Below is a small trained network, with its code and all its weights. Each question gives an input and a target symbol and asks what happens when units are switched off, that is, made to give their printed mean instead of their output.

import numpy as np


def w(rows, s, z=0):
    codes = np.array(rows[::2]) - 128.0
    scale = np.full(codes.shape[1], s)
    scale[-1] = z or s
    return codes * scale


def norm(h):
    return h / np.sqrt((h * h).mean(-1, keepdims=True) + 1e-5)


def f(y):
    return np.maximum(y, 0)


def softmax(a):
    e = np.exp(a - a.max(-1, keepdims=True))
    return e / e.sum(-1, keepdims=True)


def log_softmax(a):
    a = a - a.max(-1, keepdims=True)
    return a - np.log(np.exp(a).sum(-1, keepdims=True))


def net(x, mask):
    ids = ['αβγεζημσψ'.index(c) for c in x.split()]
    T = len(ids)
    res = E[ids] + P[:T]
    r = norm(res)
    for j in range(3):
        rows = slice(2 * j, 2 * j + 2)
        q, k, v = (r @ M[0][rows].T for M in (Q, K, V))
        z = softmax(np.where(np.tri(T) > 0, q @ k.T / 2**0.5, -1e9)) @ v
        o = O[0][rows]
        res = res + np.where(mask[j], z, o[:, -1]) @ o[:, :-1]
    y = f(norm(res) @ A[0][:, :-1].T + A[0][:, -1])
    res = res + np.where(mask[3:11], y, B[0][:, -1]) @ B[0][:, :-1]
    return log_softmax(norm(res)[-1] @ U[:, :-1].T + U[:, -1])


Q, K, V, O, A, B = {}, {}, {}, {}, {}, {}
E = w([
[220,65,84,118],'α',
[171,82,121,102],'β',
[127,141,125,115],'γ',
[129,44,104,57],'ε',
[165,52,75,73],'ζ',
[108,149,87,54],'η',
[126,114,99,11],'μ',
[119,103,66,29],'σ',
[207,15,74,193],'ψ',
],0.011)
P = w([
[115,177,171,167],'0',
[142,120,86,107],'1',
[98,168,64,120],'2',
[120,94,131,105],'3',
[190,168,26,173],'4',
[94,165,66,117],'5',
[114,92,132,111],'6',
[221,160,26,179],'7',
[91,164,67,117],'8',
[105,92,134,113],'9',
[217,162,25,179],'10',
[91,160,65,119],'11',
[102,90,133,116],'12',
[250,145,38,190],'13',
],0.015)
Q[0] = w([
[161,223,35,232],'h1',
[143,60,183,138],'h1',
[88,71,152,142],'h2',
[4,82,133,129],'h2',
[64,13,134,106],'h3',
[166,220,83,121],'h3',
],0.012)
K[0] = w([
[92,81,5,180],'h1',
[160,146,194,154],'h1',
[105,140,186,97],'h2',
[127,175,158,29],'h2',
[192,201,171,119],'h3',
[99,89,84,95],'h3',
],0.016)
V[0] = w([
[243,36,137,66],'h1',
[121,123,254,90],'h1',
[109,45,60,133],'h2',
[230,172,136,70],'h2',
[147,125,97,92],'h3',
[65,35,13,108],'h3',
],0.0098)
O[0] = w([
[254,147,82,81,187],'h1',
[140,204,127,37,1],'h1',
[159,151,138,247,231],'h2',
[38,34,140,117,213],'h2',
[110,207,131,65,207],'h3',
[150,134,220,97,254],'h3',
],0.0074,0.0052)
A[0] = w([
[153,104,170,141,124],'n1',
[130,77,149,144,209],'n2',
[211,124,121,138,117],'n3',
[83,188,115,146,37],'n4',
[142,89,185,92,169],'n5',
[176,87,95,173,79],'n6',
[80,174,139,108,255],'n7',
[113,171,254,167,65],'n8',
],0.013,0.0036)
B[0] = w([
[117,81,177,121,163],'n1',
[91,204,144,118,202],'n2',
[187,51,140,94,246],'n3',
[244,45,151,137,142],'n4',
[157,155,194,141,163],'n5',
[65,156,144,66,254],'n6',
[166,152,125,176,199],'n7',
[53,162,87,149,139],'n8',
],0.012,0.0069)
U = w([
[91,47,108,191,134],'α',
[149,72,190,108,119],'β',
[84,155,120,50,61],'γ',
[124,109,51,106,61],'ε',
[167,229,145,104,137],'ζ',
[140,147,4,141,78],'η',
[207,111,81,183,203],'μ',
[88,150,253,131,78],'σ',
[78,137,142,180,255],'ψ',
],0.013,0.005)

Each question gives the input, a string of symbols that net reads in full, and the target symbol t.
The units are the heads (2 rows each of Q, K, V and O) and the neurons (one row each of A and B). Each row of codes is followed by its name. A weight is (code - 128) times the scale printed after its matrix; where a second scale follows, it is the last column's (O, A, B and U).
mask holds one flag per unit, heads first, then neurons. A switched-off unit (its flag False) gives its mean, the last column of its rows in O or B, instead of its output. The means were averaged over made-up inputs and are rounded, as every weight is.
A unit's drop is (log p(t) with every unit on - log p(t) with that unit switched off) / (log p(t) with every unit on - log p(t) with every unit switched off).
The circuit of an input: a set's keep is (log p(t) with only the set's units on - log p(t) with every unit switched off) / (log p(t) with every unit on - log p(t) with every unit switched off). Starting from all 11 units, units are removed one at a time, each time the one whose removal leaves the highest keep (on an exact tie, the one counted first), for as long as the keep stays at least 0.8.
units of the circuit, in order: the units of the circuit, biggest drop first
top k neurons: the k neurons with the biggest drops, biggest first
heads that matter: for each layer, one digit per head in row order, 1 if its drop is at least 0.15 and else 0, layers parted by /
input γ γ ε ζ β μ μ β η, target μ: units of the circuit, in order	(n4, n6)
input η ζ ε η σ, target β: units of the circuit, in order	(h3, n3)
input η ε ζ μ η ψ ψ, target ψ: heads that matter	101
input σ μ η γ σ α μ, target σ: top 2 neurons	(n5, n3)
input β ψ γ ε η α γ α ζ η, target η: top neuron	(n3)
input ψ ζ ε β γ β η ε σ, target η: units of the circuit, in order	(n6, h2)
input μ η β ψ, target γ: heads that matter	101
input η μ σ μ, target ψ: units of the circuit, in order	(h1, h3, n3)
input β ε μ σ γ ψ β μ ε ζ η η ε, target η: units of the circuit, in order	(h3, h1)
input η γ μ μ μ ε η η ψ ζ β β, target σ: heads that matter	001
input β ε μ η ζ γ, target ψ: top 2 neurons	(n8, n3)
input σ ε γ ζ, target σ: heads that matter	100
input μ ζ γ β ζ μ μ β ε ψ γ μ ε γ, target β: heads that matter	001
input γ μ σ α β μ ζ, target α: heads that matter	101
input μ μ ε ζ σ η ε β β μ α, target β: units of the circuit, in order	(h3, n6, h2, n1)
input μ α β γ ε η μ σ ψ β, target γ: units of the circuit, in order	(h3, h1)
input ε γ μ γ μ σ β, target ζ: heads that matter	100
input η ψ σ, target η: top 3 neurons	(n6, n3, n2)
input ε ψ σ η, target ζ: heads that matter	100
input μ ε α ζ, target γ: units of the circuit, in order	(h1)
input β μ β β η η α ψ ζ σ γ μ μ, target η: units of the circuit, in order	(h3, h1, n6)
input η γ σ η ζ γ, target ψ: units of the circuit, in order	(h1)
input μ γ μ γ β η μ ζ, target β: units of the circuit, in order	(h3, n6, n3)
input μ β γ η β μ ψ α μ μ ε η ζ γ, target β: top 2 neurons	(n3, n6)
